Each row was made from one small tree. Brackets hold a mark, then the marks that hang from it, in the order of their numbers. Every link used is in the known rows. Write each row's tree.
In the rows, zero is written as 128.
Known rows
(j_258 j_421): [103 123 110 140 184 129 162 126 147 157 104 135  91 136 134 133 115 140
 114 124 136 108]
(j_23 (j_552 (j_693 (j_316 (j_946 j_258))))): [ 64 147  78 144 169 103 120 195 143 187 119  87 169  97 107  71 157 142
 155 188 132 149]
(j_693 (j_316 j_783 (j_946 j_23)) j_552): [ 89 117 130 152 148 120 109 190 140 113  94 107 106  99  95 107 149 143
 197 170 113 151]
(j_552 (j_693 (j_316 (j_783 (j_946 j_258))))): [107 143  49 104 176 114 144 146  94 133 111 107 104  94  90  93 161 172
 139 155 127 119]
(j_552 (j_693 (j_316 j_783 (j_946 j_258)))): [ 99 130  90 134 176 116 148 172 126 134 119  89 135  80  74 107 170 186
 156 165 109 132]
(j_693 (j_316 j_552 j_783)): [142 130 121 129 154 137 122 140  88 139 122 118  98  91 115  93 146 140
 141 137 111 113]
(j_552 j_693): [ 87 127  67 125 165 115 145 106 126 133 118 117 110 126 142 136 143 147
 135 135 136 137]
(j_783 (j_946 (j_23 j_552) (j_258 j_421))): [ 67 147  58 150 195 160 117 199 164 169  96 154  93 116  95  88 133 110
 141 157 163 119]
(j_23 (j_552 j_693)): [ 67 141  66 149 162 126 138 135 132 150 114 113 124 143 162 102 140 101
 145 145 146 143]
(j_783 (j_946 (j_23 j_552) j_258)): [ 76 154  43 126 171 154  92 186 144 161 122 149 121  98  96  80 141 105
 156 172 163 138]
(j_783 j_946): [101 123  55 111 168 115 113 121 109 146 138 138 114 114 126 101 133 140
 134 132 144 129]
(j_693 (j_316 j_783) j_552): [116 133 127 133 139 100 148 134 109 134 100 112  92 119 134 103 120 127
 162 150 109 129]
(j_946 (j_23 j_552) j_258 j_783): [ 80 153  63 112 141 137 136 183 185 164 132 141 130  74  83  92 153  96
 159 193 146 156]
(j_23 (j_552 (j_693 j_316))): [ 77 142  81 128 147 105 137 148 125 170  97  88 118 137 145  86 147 110
 130 155 150 135]
(j_552 (j_693 j_316)): [ 97 125  82 103 153  96 148 120 120 154 105  91 109 123 126 118 145 157
 122 150 144 132]
(j_946 j_258 j_783): [105 138  60  91 155 108 167 132 158 168 157 135 137  63  94 112 141 146
 141 175 120 145]
(j_693 (j_316 (j_783 (j_946 j_23))) j_552): [ 99 127  89 121 147 118 110 168 111 112  84 127  71 113 108  93 142 128
 180 158 135 135]
(j_316 j_552): [117 125  90 136 165 140 106 123 109 151 146 148 123  94 141 104 130 128
 145 144 125 131]
(j_23 j_552): [ 87 145  91 145 151 129 128 139 136 164 126 128 126 135 147  91 125  89
 134 139 146 132]

Which tree is each row?
[ 56 139  44 114 158 125  94 177 128 148  85 104  97 134 113  77 164 110
 147 166 176 142] => (j_783 (j_946 (j_23 (j_552 (j_693 j_316)))))
[113 114  90 118 155  91  95 175 132 177 157 108 159  53  94  68 165 151
 152 194 106 158] => (j_693 (j_316 j_552 (j_946 j_783)))
[ 85 120  65 106 161 121 121 188 183 144 149 132 153  42  51 115 167 157
 167 197 125 165] => (j_316 (j_946 j_23 j_258 j_783))
[130 144  56 142 190 156 102 152  87 135 154 163 118  64 101  79 148 150
 160 152 104 125] => (j_316 j_552 (j_783 (j_946 j_258)))
[ 63 134  59 100 137 111 133 176 166 153  95  92 110 111 106  96 174 102
 149 189 158 160] => (j_946 (j_23 (j_552 (j_693 j_316))) j_783)
[100 121 131 158 148  97 128 171 120 134 110 101 123 106 119  91 132 149
 180 161 100 145] => (j_693 (j_316 j_783 j_946) j_552)
[ 83 108  99 135 165 136 121 178 138  97  88  88 103 100  75 130 184 170
 166 150 136 140] => (j_552 (j_693 (j_316 j_783 (j_946 j_23))))
[ 80 137  94 140 149 146 131 173 135 109  76  94  83 130 112 104 168 108
 153 149 151 130] => (j_946 (j_23 (j_552 (j_693 (j_316 j_783)))))
[117 141  57 122 179 134 135 140 105 127 135 145 108  85  89  98 140 152
 145 136 118 119] => (j_316 (j_783 (j_946 j_258)))
[ 74 151  79 138 173 145 159 201 203 172 105 149 105  92  87 109 141  99
 141 184 144 139] => (j_946 (j_23 j_552) (j_258 j_421) j_783)
[ 70 126 112 136 142 124  86 205 156 162 103  98 135 109  94  81 155 116
 156 170 161 143] => (j_693 (j_316 (j_946 (j_23 j_552))))
[105 136 123 149 158 100 139 184 128 152 119 106 138  82  96  87 132 159
 181 180  86 145] => (j_693 (j_316 j_783 (j_946 j_258)) j_552)
[138 143  73 117 176 134 106 163  79 156 137 136 109  59  86  65 151 158
 144 160 111 113] => (j_693 (j_316 j_552 (j_783 (j_946 j_258))))
[127 117 127 155 168 129 100 172  99 136 136 110 132  73 102  85 161 157
 157 156  99 128] => (j_693 (j_316 j_552 j_783 j_946))
[104 121  57 110 171 108 132 133  85 114 100  97  87 121 111  95 161 161
 139 135 132 122] => (j_552 (j_693 (j_316 (j_783 j_946))))
[ 89 144  90 142 152 122 152 154 115 133  88  86 102 139 133  90 153 111
 143 139 135 125] => (j_23 (j_552 (j_693 (j_316 j_783))))
